Here is a tiny trained network, its code and every weight. The questions are about switching its units off for an input and a class, where a switched-off unit gives its printed mean instead of its output.

import numpy as np


def w(rows, s, z=0):
    codes = np.array(rows[::2]) - 128.0
    scale = np.full(codes.shape[1], s)
    scale[-1] = z or s
    return codes * scale


def f(y):
    return y / 2 * (1 + np.tanh(0.7978845608 * (y + 0.044715 * y**3)))


def log_softmax(a):
    a = a - a.max(-1, keepdims=True)
    return a - np.log(np.exp(a).sum(-1, keepdims=True))


def net(x, mask):
    res = np.array(x, float).reshape(1, 7) / 4 @ E
    y = f(res @ A[0][:, :-1].T + A[0][:, -1])
    res = res + np.where(mask, y, B[0][:, -1]) @ B[0][:, :-1]
    return log_softmax(res[-1] @ U[:, :-1].T + U[:, -1])


A, B = {}, {}
E = w([
[59,125,21,130,115,61,175,157],'x0',
[129,135,122,127,135,138,128,133],'x1',
[174,169,142,6,125,88,169,159],'x2',
[141,43,141,123,112,133,92,253],'x3',
[123,141,122,127,128,140,122,135],'x4',
[236,177,80,191,142,51,90,144],'x5',
[118,135,132,125,124,119,110,128],'x6',
],0.011)
A[0] = w([
[143,167,106,114,122,147,150,85,135],'neuron 1',
[103,94,119,186,135,132,109,105,48],'neuron 2',
[49,116,34,195,92,110,142,126,71],'neuron 3',
[152,129,116,34,133,88,141,132,50],'neuron 4',
[175,151,125,34,103,97,187,138,2],'neuron 5',
[127,85,142,139,115,118,110,234,101],'neuron 6',
[97,79,90,246,117,198,88,94,25],'neuron 7',
[118,201,122,152,127,121,166,50,76],'neuron 8',
[202,179,77,160,118,90,101,154,77],'neuron 9',
[110,122,45,131,114,88,161,163,35],'neuron 10',
[217,173,85,195,146,80,121,148,102],'neuron 11',
[150,80,122,128,108,144,126,222,90],'neuron 12',
[94,121,74,118,113,109,157,134,59],'neuron 13',
[151,149,151,71,117,126,170,150,38],'neuron 14',
[158,139,96,138,179,168,145,151,82],'neuron 15',
[108,113,150,127,142,116,101,173,71],'neuron 16',
[75,127,160,113,103,184,155,126,114],'neuron 17',
[60,72,122,98,130,156,121,100,75],'neuron 18',
[90,130,54,90,130,65,169,155,53],'neuron 19',
[127,142,115,126,90,126,131,76,19],'neuron 20',
[137,71,133,120,103,119,113,189,96],'neuron 21',
[99,182,122,130,145,103,162,49,114],'neuron 22',
[208,136,205,129,144,172,87,127,26],'neuron 23',
[56,98,140,89,120,165,163,120,115],'neuron 24',
[143,114,107,155,147,117,109,113,86],'neuron 25',
[100,111,162,109,152,160,156,122,109],'neuron 26',
[126,99,122,117,143,122,111,159,43],'neuron 27',
[129,93,145,158,114,126,104,211,94],'neuron 28',
[146,118,101,117,167,127,104,120,32],'neuron 29',
[63,104,156,95,114,148,182,121,131],'neuron 30',
[166,125,173,144,99,175,96,82,32],'neuron 31',
[137,102,144,96,125,74,112,109,89],'neuron 32',
[152,88,110,124,94,141,125,177,38],'neuron 33',
[100,130,111,93,114,169,121,124,41],'neuron 34',
[90,85,117,214,126,157,102,97,17],'neuron 35',
[142,144,136,84,101,102,118,142,81],'neuron 36',
],0.013,0.0043)
B[0] = w([
[64,170,130,133,127,133,171,118,176],'neuron 1',
[146,214,148,100,126,137,98,186,176],'neuron 2',
[191,102,202,75,150,179,130,105,239],'neuron 3',
[172,228,116,116,137,154,94,231,209],'neuron 4',
[146,215,156,90,118,139,119,233,224],'neuron 5',
[59,167,112,142,176,151,187,80,236],'neuron 6',
[156,194,147,78,127,140,130,254,246],'neuron 7',
[56,162,88,149,172,149,194,79,219],'neuron 8',
[124,31,85,187,91,51,100,151,221],'neuron 9',
[190,81,159,87,149,154,92,56,216],'neuron 10',
[103,40,65,184,67,25,45,123,242],'neuron 11',
[53,174,113,149,182,121,181,87,228],'neuron 12',
[173,98,205,109,144,161,114,89,184],'neuron 13',
[190,177,139,102,94,158,127,184,184],'neuron 14',
[141,125,140,122,83,119,148,108,132],'neuron 15',
[111,144,118,138,145,145,159,105,159],'neuron 16',
[124,54,109,197,99,62,110,119,197],'neuron 17',
[140,120,80,156,92,79,71,109,193],'neuron 18',
[194,75,226,93,155,188,84,67,237],'neuron 19',
[104,148,114,142,188,128,147,97,147],'neuron 20',
[77,165,98,142,185,134,182,97,209],'neuron 21',
[35,189,95,162,161,169,216,88,219],'neuron 22',
[172,42,201,90,122,171,114,52,213],'neuron 23',
[144,44,74,163,67,73,109,129,216],'neuron 24',
[120,144,98,132,84,132,123,166,150],'neuron 25',
[147,114,110,144,110,94,106,115,175],'neuron 26',
[116,145,120,166,146,134,162,117,151],'neuron 27',
[95,141,101,136,140,136,188,82,210],'neuron 28',
[133,122,132,123,108,120,133,118,125],'neuron 29',
[125,75,74,199,32,74,69,124,214],'neuron 30',
[139,85,192,73,150,184,126,69,184],'neuron 31',
[138,140,101,118,111,158,127,141,142],'neuron 32',
[85,145,115,138,150,127,160,109,177],'neuron 33',
[149,92,101,142,134,98,110,136,149],'neuron 34',
[186,197,112,48,128,154,124,233,208],'neuron 35',
[124,137,134,106,114,136,143,173,165],'neuron 36',
],0.0087,0.013)
U = w([
[150,82,37,188,61,36,71,114,133],'0',
[65,197,77,158,198,138,225,51,162],'1',
[209,226,139,96,125,141,110,255,206],'2',
[227,81,251,101,163,182,91,11,5],'3',
],0.0085,0.0028)

Each question gives the input, the list of numbers given to net, and the class t.
The units are the neurons (one row each of A and B). Each row of codes is followed by its name. A weight is (code - 128) times the scale printed after its matrix; where a second scale follows, it is the last column's (A, B and U).
mask holds one flag per neuron, in row order. A switched-off neuron (its flag False) gives its mean, the last column of its row in B, instead of its output. The means were averaged over made-up inputs and are rounded, as every weight is.
A unit's drop is (log p(t) with every unit on - log p(t) with that unit switched off) / (log p(t) with every unit on - log p(t) with every unit switched off).
The circuit of an input: a set's keep is (log p(t) with only the set's units on - log p(t) with every unit switched off) / (log p(t) with every unit on - log p(t) with every unit switched off). Starting from the 12 units with the biggest drops (on a tie, the unit counted first), units are removed one at a time, each time the one whose removal leaves the highest keep (on an exact tie, the one counted first), for as long as the keep stays at least 0.8.
circuit, biggest first: the units of the circuit, biggest drop first
unit that matters most: the unit with the biggest drop
top k neurons: the k neurons with the biggest drops, biggest first
drop of u: that unit's drop, to one decimal
input [2,-3,7,-4,3,-6,-1], class 2: circuit, biggest first : neuron 5
input [-4,3,-8,-3,8,7,-5], class 2: top 3 neurons : neuron 7; neuron 35; neuron 2
input [7,8,5,5,-7,-6,6], class 3: top 3 neurons : neuron 19; neuron 13; neuron 11
input [-7,8,1,-6,-4,8,1], class 0: top 2 neurons : neuron 11; neuron 9
input [-7,7,-4,-8,8,7,7], class 1: top 3 neurons : neuron 8; neuron 22; neuron 30
input [4,8,7,-4,-2,-7,-4], class 0: top 4 neurons : neuron 30; neuron 24; neuron 17; neuron 7
input [0,-5,-6,-4,8,-6,-2], class 0: top 3 neurons : neuron 17; neuron 24; neuron 30
input [8,7,-4,7,5,3,0], class 3: top 3 neurons : neuron 3; neuron 10; neuron 19
input [1,4,-3,6,-7,5,1], class 1: top 2 neurons : neuron 6; neuron 12
input [-4,-4,7,-7,7,5,-7], class 1: top 2 neurons : neuron 8; neuron 22
input [7,-7,-5,-4,0,-6,-7], class 3: top 4 neurons : neuron 3; neuron 13; neuron 11; neuron 19
input [0,0,-7,7,7,-5,6], class 1: top 3 neurons : neuron 6; neuron 28; neuron 12
input [-7,6,-7,-6,-6,-6,-8], class 2: top 3 neurons : neuron 7; neuron 35; neuron 19
input [1,0,8,-7,-7,-5,-3], class 2: unit that matters most : neuron 5
input [7,-3,8,-8,-1,-8,1], class 0: top 3 neurons : neuron 30; neuron 24; neuron 17
input [-3,8,-8,7,-7,0,-8], class 2: top 4 neurons : neuron 7; neuron 35; neuron 2; neuron 22
input [8,-4,-6,2,0,6,5], class 3: top 2 neurons : neuron 3; neuron 10
input [8,7,-6,-6,1,-3,-5], class 3: drop of neuron 3 : 0.7
input [5,-8,-4,5,-2,-3,8], class 1: drop of neuron 28 : 0.3
input [3,-2,6,7,-7,-5,-5], class 1: circuit, biggest first : neuron 12
input [2,-2,-6,2,7,4,3], class 2: drop of neuron 7 : 0.2
input [1,5,-5,-3,-1,-1,7], class 2: drop of neuron 23 : 0.0
